Here is a tiny trained network, its code and every weight. The questions are about switching its units off for an input and a class, where a switched-off unit gives its printed mean instead of its output.

import numpy as np


def w(rows, s, z=0):
    codes = np.array(rows[::2]) - 128.0
    scale = np.full(codes.shape[1], s)
    scale[-1] = z or s
    return codes * scale


def f(y):
    return np.maximum(y, 0)


def log_softmax(a):
    a = a - a.max(-1, keepdims=True)
    return a - np.log(np.exp(a).sum(-1, keepdims=True))


def net(x, mask):
    res = np.array(x, float).reshape(1, 6) / 4 @ E
    y = f(res @ A[0][:, :-1].T + A[0][:, -1])
    res = res + np.where(mask, y, B[0][:, -1]) @ B[0][:, :-1]
    return log_softmax(res[-1] @ U[:, :-1].T + U[:, -1])


A, B = {}, {}
E = w([
[145,161,145,102,113,238,8,149,109,114],'x0',
[126,39,33,111,204,186,129,112,211,55],'x1',
[163,174,41,166,16,108,94,73,208,118],'x2',
[82,120,83,97,138,158,130,186,183,255],'x3',
[129,128,129,128,126,130,130,128,128,128],'x4',
[128,129,127,128,129,126,125,127,129,128],'x5',
],0.0071)
A[0] = w([
[122,130,136,127,144,113,118,128,118,100,102],'n0',
[103,88,172,124,246,157,153,145,88,130,120],'n1',
[122,86,75,123,179,165,131,133,163,77,64],'n2',
[122,110,70,113,164,173,138,151,184,247,25],'n3',
[123,102,91,142,147,40,219,136,156,137,36],'n4',
[131,132,71,141,63,119,118,113,168,112,94],'n5',
[118,141,123,125,109,117,117,147,118,209,108],'n6',
[133,127,132,124,123,116,135,110,107,35,69],'n7',
[123,124,124,122,128,131,124,133,139,145,67],'n8',
[131,121,158,128,158,148,150,131,110,130,129],'n9',
[123,136,149,127,91,106,122,137,98,152,46],'n10',
[126,86,47,120,204,171,135,120,182,64,81],'n11',
[118,131,134,132,127,214,32,146,117,113,20],'n12',
[118,109,108,138,138,83,173,126,136,133,35],'n13',
[149,131,143,133,132,105,121,116,114,19,55],'n14',
[143,132,152,132,118,120,118,113,125,86,54],'n15',
[136,123,134,127,124,113,134,124,109,28,80],'n16',
[128,138,101,129,82,126,122,123,157,117,116],'n17',
[129,156,183,131,74,84,120,131,83,161,54],'n18',
[121,111,121,132,151,89,177,109,142,129,30],'n19',
[140,133,133,127,127,208,60,139,133,131,3],'n20',
[126,109,167,105,205,149,148,134,105,139,127],'n21',
[129,140,53,124,38,108,107,97,171,114,130],'n22',
[126,114,81,123,156,158,131,149,158,176,61],'n23',
[130,116,102,136,81,133,135,110,151,120,124],'n24',
[128,114,107,136,150,139,141,133,142,112,63],'n25',
],0.013,0.002)
B[0] = w([
[130,105,127,148,125,138,148,128,136,133,147],'n0',
[166,130,95,154,173,138,109,238,164,113,246],'n1',
[131,181,197,136,97,96,105,117,104,163,206],'n2',
[68,41,125,202,134,152,150,60,140,91,231],'n3',
[134,149,69,3,117,156,126,83,104,121,218],'n4',
[158,131,102,151,153,139,122,205,149,115,193],'n5',
[109,109,177,186,117,112,125,86,119,115,184],'n6',
[87,73,126,161,133,150,123,88,141,122,181],'n7',
[131,114,131,139,124,138,135,117,130,119,139],'n8',
[144,134,108,155,122,119,113,155,163,119,170],'n9',
[134,149,181,127,109,110,128,126,123,142,166],'n10',
[149,200,231,140,76,86,102,113,93,163,236],'n11',
[141,143,63,13,123,126,160,87,109,128,213],'n12',
[143,133,89,72,117,140,131,100,115,133,171],'n13',
[75,72,114,177,129,145,158,87,137,122,192],'n14',
[106,91,127,138,133,118,139,97,135,134,157],'n15',
[86,76,126,168,131,144,139,90,139,125,183],'n16',
[136,126,125,135,156,122,126,179,139,120,168],'n17',
[133,181,204,141,99,103,95,104,112,160,206],'n18',
[129,140,95,69,120,135,140,106,111,132,171],'n19',
[133,138,67,37,122,133,147,98,114,126,194],'n20',
[156,133,105,160,144,130,131,207,153,115,207],'n21',
[161,122,117,156,179,136,124,234,151,120,216],'n22',
[93,83,140,174,131,133,136,94,131,127,185],'n23',
[133,132,117,128,154,128,123,176,137,124,166],'n24',
[128,148,149,128,119,100,140,126,121,143,153],'n25',
],0.02,0.012)
U = w([
[161,144,106,153,187,132,110,230,173,111,181],'0',
[116,191,213,148,79,74,94,113,100,182,151],'1',
[44,55,133,180,132,153,156,78,144,107,148],'2',
[133,158,55,12,123,149,153,103,104,126,2],'3',
],0.011,0.00088)

Each question gives the input, the list of numbers given to net, and the class t.
The units are the neurons (one row each of A and B). Each row of codes is followed by its name. A weight is (code - 128) times the scale printed after its matrix; where a second scale follows, it is the last column's (A, B and U).
mask holds one flag per neuron, in row order. A switched-off neuron (its flag False) gives its mean, the last column of its row in B, instead of its output. The means were averaged over made-up inputs and are rounded, as every weight is.
A unit's drop is (log p(t) with every unit on - log p(t) with that unit switched off) / (log p(t) with every unit on - log p(t) with every unit switched off).
The circuit of an input: a set's keep is (log p(t) with only the set's units on - log p(t) with every unit switched off) / (log p(t) with every unit on - log p(t) with every unit switched off). Starting from the 12 units with the biggest drops (on a tie, the unit counted first), units are removed one at a time, each time the one whose removal leaves the highest keep (on an exact tie, the one counted first), for as long as the keep stays at least 0.8.
units of the circuit, in order: the units of the circuit, biggest drop first
top k neurons: the k neurons with the biggest drops, biggest first
drop of u: that unit's drop, to one decimal
input [5,6,4,6,0,7], class 1: top 3 neurons : n11, n2, n14
input [-5,-6,7,-3,3,-8], class 0: top 3 neurons : n22, n11, n5
input [-2,7,5,3,6,2], class 1: units of the circuit, in order : n11
input [-8,7,0,-6,-5,6], class 3: top 2 neurons : n4, n19
input [-8,-7,-8,2,-4,8], class 0: top 2 neurons : n1, n21
input [-6,-6,7,-5,-8,0], class 0: top 3 neurons : n22, n11, n5
input [1,-2,-2,3,3,-1], class 2: top 2 neurons : n11, n22
input [-6,-6,6,-6,3,-1], class 0: top 2 neurons : n22, n11
input [-1,4,3,4,-7,-2], class 1: top 4 neurons : n11, n1, n2, n14
input [-7,-7,7,4,8,2], class 0: top 4 neurons : n22, n11, n5, n12
input [8,8,-5,8,-4,-2], class 1: top 3 neurons : n11, n2, n4
input [-5,1,-4,8,5,-6], class 2: drop of n3 : 2.4
input [-8,-3,-7,2,-3,0], class 3: drop of n13 : 0.4
input [-8,5,2,4,-4,6], class 3: units of the circuit, in order : n4
input [7,-6,-3,-2,-6,7], class 3: drop of n11 : 1.0
